Below is a small trained network, with its code and all its weights. Each question gives an input and a target symbol and asks what happens when units are switched off, that is, made to give their printed mean instead of their output.

import numpy as np


def w(rows, s, z=0):
    codes = np.array(rows[::2]) - 128.0
    scale = np.full(codes.shape[1], s)
    scale[-1] = z or s
    return codes * scale


def f(y):
    return y / 2 * (1 + np.tanh(0.7978845608 * (y + 0.044715 * y**3)))


def softmax(a):
    e = np.exp(a - a.max(-1, keepdims=True))
    return e / e.sum(-1, keepdims=True)


def log_softmax(a):
    a = a - a.max(-1, keepdims=True)
    return a - np.log(np.exp(a).sum(-1, keepdims=True))


def net(x, mask):
    ids = ['Ψαβδλμσ'.index(c) for c in x.split()]
    T = len(ids)
    res = E[ids] + P[:T]
    u = 0
    for l in range(2):
        q, k, v = (res @ M[l].T for M in (Q, K, V))
        z = softmax(np.where(np.tri(T) > 0, q @ k.T / 2**0.5, -1e9)) @ v
        res = res + np.where(mask[u], z, O[l][:, -1]) @ O[l][:, :-1]
        u += 1
        y = f(res @ A[l][:, :-1].T + A[l][:, -1])
        res = res + np.where(mask[u : u + 12], y, B[l][:, -1]) @ B[l][:, :-1]
        u += 12
    return log_softmax(res[-1] @ U[:, :-1].T + U[:, -1])


Q, K, V, O, A, B = {}, {}, {}, {}, {}, {}
E = w([
[65,114,12],'Ψ',
[115,31,172],'α',
[172,145,20],'β',
[163,76,153],'δ',
[122,90,166],'λ',
[134,137,19],'μ',
[27,253,113],'σ',
],0.0082)
P = w([
[242,151,194],'0',
[49,139,135],'1',
[54,131,129],'2',
[44,125,118],'3',
[23,117,111],'4',
[13,116,107],'5',
[12,110,100],'6',
[2,112,98],'7',
[13,112,96],'8',
[13,109,95],'9',
[22,111,92],'10',
[24,109,94],'11',
[43,115,90],'12',
[41,112,86],'13',
],0.0076)
Q[0] = w([
[141,142,250],'L0H0',
[91,170,26],'L0H0',
],0.011)
K[0] = w([
[29,2,28],'L0H0',
[246,200,184],'L0H0',
],0.0069)
V[0] = w([
[219,177,147],'L0H0',
[111,255,88],'L0H0',
],0.0081)
O[0] = w([
[181,254,44,192],'L0H0',
[52,181,189,253],'L0H0',
],0.0064,0.0024)
A[0] = w([
[38,126,99,79],'L0N0',
[90,198,145,176],'L0N1',
[255,133,155,198],'L0N2',
[132,167,84,155],'L0N3',
[108,177,137,166],'L0N4',
[91,160,102,96],'L0N5',
[222,158,76,174],'L0N6',
[223,154,124,141],'L0N7',
[113,198,115,189],'L0N8',
[55,182,115,127],'L0N9',
[140,26,69,254],'L0N10',
[106,161,98,130],'L0N11',
],0.0097,0.0032)
B[0] = w([
[197,136,103,236],'L0N0',
[148,190,236,218],'L0N1',
[201,66,21,126],'L0N2',
[98,197,77,177],'L0N3',
[137,177,182,181],'L0N4',
[169,169,120,184],'L0N5',
[117,122,15,142],'L0N6',
[183,124,3,122],'L0N7',
[178,224,147,213],'L0N8',
[197,174,145,253],'L0N9',
[23,18,158,180],'L0N10',
[163,177,102,182],'L0N11',
],0.0059,0.0067)
Q[1] = w([
[68,57,3],'L1H0',
[95,58,219],'L1H0',
],0.0059)
K[1] = w([
[150,24,108],'L1H0',
[1,118,167],'L1H0',
],0.0083)
V[1] = w([
[254,250,57],'L1H0',
[17,178,211],'L1H0',
],0.0049)
O[1] = w([
[55,204,177,244],'L1H0',
[253,192,115,128],'L1H0',
],0.0068,0.011)
A[1] = w([
[82,137,255,79],'L1N0',
[81,152,152,76],'L1N1',
[82,201,102,92],'L1N2',
[85,201,107,103],'L1N3',
[60,61,97,71],'L1N4',
[89,153,107,90],'L1N5',
[176,165,144,86],'L1N6',
[80,137,123,101],'L1N7',
[161,98,79,244],'L1N8',
[60,102,84,58],'L1N9',
[148,85,144,66],'L1N10',
[119,63,104,255],'L1N11',
],0.0089,0.0061)
B[1] = w([
[45,85,2,188],'L1N0',
[137,66,86,174],'L1N1',
[206,96,114,252],'L1N2',
[189,105,97,255],'L1N3',
[213,87,239,160],'L1N4',
[176,84,110,163],'L1N5',
[145,52,197,172],'L1N6',
[202,94,105,153],'L1N7',
[13,231,69,149],'L1N8',
[178,47,174,155],'L1N9',
[216,59,86,132],'L1N10',
[35,173,234,174],'L1N11',
],0.0068,0.014)
U = w([
[1,215,108,210],'Ψ',
[93,132,224,179],'α',
[114,103,43,68],'β',
[194,55,148,2],'δ',
[136,105,125,97],'λ',
[98,141,84,99],'μ',
[182,179,158,210],'σ',
],0.0086,0.0039)

Each question gives the input, a string of symbols that net reads in full, and the target symbol t.
The units are the heads (2 rows each of Q, K, V and O) and the neurons (one row each of A and B). Each row of codes is followed by its name. A weight is (code - 128) times the scale printed after its matrix; where a second scale follows, it is the last column's (O, A, B and U).
mask holds one flag per unit, layer by layer, with each layer's heads first. A switched-off unit (its flag False) gives its mean, the last column of its rows in O or B, instead of its output. The means were averaged over made-up inputs and are rounded, as every weight is.
A unit's drop is (log p(t) with every unit on - log p(t) with that unit switched off) / (log p(t) with every unit on - log p(t) with every unit switched off).
The circuit of an input: a set's keep is (log p(t) with only the set's units on - log p(t) with every unit switched off) / (log p(t) with every unit on - log p(t) with every unit switched off). Starting from the 12 units with the biggest drops (on a tie, the unit counted first), units are removed one at a time, each time the one whose removal leaves the highest keep (on an exact tie, the one counted first), for as long as the keep stays at least 0.8.
units of the circuit, in order: the units of the circuit, biggest drop first
unit that matters most: the unit with the biggest drop
k most important neurons: the k neurons with the biggest drops, biggest first
top k neurons in layer l: the k neurons of layer l with the biggest drops, biggest first
input σ β σ β λ, target Ψ: units of the circuit, in order	L1N2, L1N3, L1N4, L1N0
input Ψ β β μ β Ψ α λ, target Ψ: 2 most important neurons	L1N2, L1N8
input Ψ δ σ λ μ μ δ δ μ σ δ Ψ, target Ψ: unit that matters most	L1H0
input σ β μ β σ μ λ σ σ μ Ψ δ, target Ψ: units of the circuit, in order	L1N2, L1N3, L1N4
input δ σ Ψ σ α δ β μ, target δ: top 2 neurons in layer 1	L1N4, L1N9
input μ σ β Ψ β λ σ α, target α: top 2 neurons in layer 0	L0N10, L0N8
input α Ψ α σ μ σ α α μ, target α: 3 most important neurons	L0N2, L1N4, L1N11
input β μ δ σ λ Ψ β δ α σ λ Ψ δ, target α: top 2 neurons in layer 0	L0N10, L0N8
input Ψ μ λ α Ψ σ σ β β, target Ψ: 3 most important neurons	L1N2, L1N3, L1N8
input α β Ψ λ α λ λ α λ, target α: top 3 neurons in layer 1	L1N11, L1N0, L1N4
input α Ψ σ σ σ σ δ σ δ λ Ψ Ψ, target α: top 2 neurons in layer 1	L1N4, L1N11
input α σ σ β Ψ σ σ β λ δ λ λ β μ, target α: top 4 neurons in layer 0	L0N2, L0N1, L0N10, L0N7
input δ λ μ μ β δ Ψ, target δ: 3 most important neurons	L0N2, L1N4, L1N9
input Ψ β Ψ, target Ψ: unit that matters most	L1N2
input α Ψ μ α β μ Ψ, target α: top 2 neurons in layer 0	L0N2, L0N10
input α σ β σ α δ σ Ψ σ μ Ψ σ β, target α: top 3 neurons in layer 1	L1N4, L1N11, L1N0
input Ψ σ Ψ α Ψ σ σ δ σ δ δ, target α: top 2 neurons in layer 1	L1N11, L1N0
input σ λ σ δ, target Ψ: top 2 neurons in layer 1	L1N2, L1N3
input β β Ψ λ Ψ β, target β: 3 most important neurons	L0N2, L0N7, L1N0
input α β λ δ σ σ δ σ μ β, target α: top 2 neurons in layer 0	L0N2, L0N10
input α δ λ λ Ψ σ β α Ψ λ σ α, target α: unit that matters most	L1N11
input β Ψ β Ψ Ψ σ δ β σ λ β, target β: 2 most important neurons	L0N2, L0N7
